Below is a small trained network, with its code and all its weights. Each question gives an input and a class and asks what happens when units are switched off, that is, made to give their printed mean instead of their output.

import numpy as np


def w(rows, s, z=0):
    codes = np.array(rows[::2]) - 128.0
    scale = np.full(codes.shape[1], s)
    scale[-1] = z or s
    return codes * scale


def norm(h):
    return h / np.sqrt((h * h).mean(-1, keepdims=True) + 1e-5)


def f(y):
    return np.maximum(y, 0)


def log_softmax(a):
    a = a - a.max(-1, keepdims=True)
    return a - np.log(np.exp(a).sum(-1, keepdims=True))


def net(x, mask):
    res = np.array(x, float).reshape(1, 8) / 4 @ E
    u = 0
    for l in range(2):
        y = f(norm(res) @ A[l][:, :-1].T + A[l][:, -1])
        res = res + np.where(mask[u : u + 13], y, B[l][:, -1]) @ B[l][:, :-1]
        u += 13
    return log_softmax(norm(res)[-1] @ U[:, :-1].T + U[:, -1])


A, B = {}, {}
E = w([
[107,171,89,65],'x0',
[65,105,92,80],'x1',
[131,155,255,170],'x2',
[100,77,153,95],'x3',
[130,71,100,209],'x4',
[42,104,128,199],'x5',
[165,27,147,105],'x6',
[100,188,212,62],'x7',
],0.0082)
A[0] = w([
[112,211,63,95,148],'L0N0',
[122,142,75,185,112],'L0N1',
[123,212,140,141,22],'L0N2',
[193,39,101,157,133],'L0N3',
[92,105,18,123,143],'L0N4',
[141,37,73,61,111],'L0N5',
[138,19,81,82,33],'L0N6',
[105,189,34,159,87],'L0N7',
[205,107,158,123,134],'L0N8',
[122,21,153,151,123],'L0N9',
[40,124,103,220,124],'L0N10',
[164,126,182,136,199],'L0N11',
[90,123,139,246,5],'L0N12',
],0.011,0.0027)
B[0] = w([
[206,192,200,86,229],'L0N0',
[129,155,175,111,188],'L0N1',
[174,138,80,46,169],'L0N2',
[244,132,104,77,237],'L0N3',
[255,114,169,94,253],'L0N4',
[138,70,76,62,247],'L0N5',
[181,98,21,34,228],'L0N6',
[142,178,214,140,212],'L0N7',
[167,82,188,152,196],'L0N8',
[116,183,94,62,234],'L0N9',
[103,45,83,150,237],'L0N10',
[58,56,201,99,201],'L0N11',
[113,146,14,234,203],'L0N12',
],0.0065,0.0054)
A[1] = w([
[171,224,161,77,183],'L1N0',
[117,118,112,181,121],'L1N1',
[43,122,201,87,130],'L1N2',
[179,121,167,130,99],'L1N3',
[94,185,165,191,132],'L1N4',
[138,225,127,112,100],'L1N5',
[109,92,136,246,83],'L1N6',
[113,125,95,230,104],'L1N7',
[109,97,103,86,68],'L1N8',
[131,98,105,105,1],'L1N9',
[105,121,167,141,87],'L1N10',
[168,97,126,68,143],'L1N11',
[133,165,130,120,57],'L1N12',
],0.013,0.003)
B[1] = w([
[90,112,167,92,254],'L1N0',
[84,191,50,225,155],'L1N1',
[106,54,199,211,195],'L1N2',
[112,129,166,157,178],'L1N3',
[126,75,48,51,164],'L1N4',
[34,230,86,36,184],'L1N5',
[81,177,73,254,181],'L1N6',
[34,168,62,222,176],'L1N7',
[162,112,100,130,164],'L1N8',
[163,111,84,72,150],'L1N9',
[67,51,125,195,145],'L1N10',
[174,100,165,179,243],'L1N11',
[128,213,66,79,143],'L1N12',
],0.0072,0.0081)
U = w([
[159,155,103,78,125],'0',
[191,86,102,132,82],'1',
[73,175,30,191,233],'2',
[200,156,163,160,2],'3',
[195,97,27,66,166],'4',
[94,113,151,118,32],'5',
[80,113,187,147,107],'6',
[59,252,110,36,151],'7',
],0.012,0.0052)

Each question gives the input, the list of numbers given to net, and the class t.
The units are the neurons (one row each of A and B). Each row of codes is followed by its name. A weight is (code - 128) times the scale printed after its matrix; where a second scale follows, it is the last column's (A, B and U).
mask holds one flag per neuron, layer by layer. A switched-off neuron (its flag False) gives its mean, the last column of its row in B, instead of its output. The means were averaged over made-up inputs and are rounded, as every weight is.
A unit's drop is (log p(t) with every unit on - log p(t) with that unit switched off) / (log p(t) with every unit on - log p(t) with every unit switched off).
top k neurons: the k neurons with the biggest drops, biggest first
k most important neurons of layer l: the k neurons of layer l with the biggest drops, biggest first
drop of u: that unit's drop, to one decimal
input [-7,-7,7,3,-1,0,0,-8], class 2: top neuron	L0N12
input [4,6,8,6,-8,-2,-1,-1], class 6: top 2 neurons	L1N2, L0N9
input [3,-4,7,-1,-3,-1,-4,-7], class 2: 2 most important neurons of layer 0	L0N12, L0N4
input [-2,1,3,-1,-8,5,0,3], class 6: 2 most important neurons of layer 1	L1N2, L1N10
input [5,-8,1,-8,-2,-2,1,1], class 7: top 2 neurons	L1N5, L0N4
input [3,-2,4,3,-4,-6,1,5], class 6: top 2 neurons	L1N2, L0N11
input [5,-5,7,6,0,7,-6,4], class 2: top 3 neurons	L0N12, L0N0, L0N4
input [-1,-7,-3,-4,-3,2,1,3], class 7: 2 most important neurons of layer 1	L1N5, L1N2
input [-8,-4,7,-1,4,-2,4,-4], class 2: 3 most important neurons of layer 0	L0N12, L0N4, L0N0
input [-5,-4,0,-2,-8,-1,2,7], class 6: drop of L1N2	0.2
input [5,0,-5,-4,-3,-8,-2,-1], class 7: drop of L0N10	0.1
input [5,2,2,4,-7,6,4,4], class 6: drop of L1N2	0.4
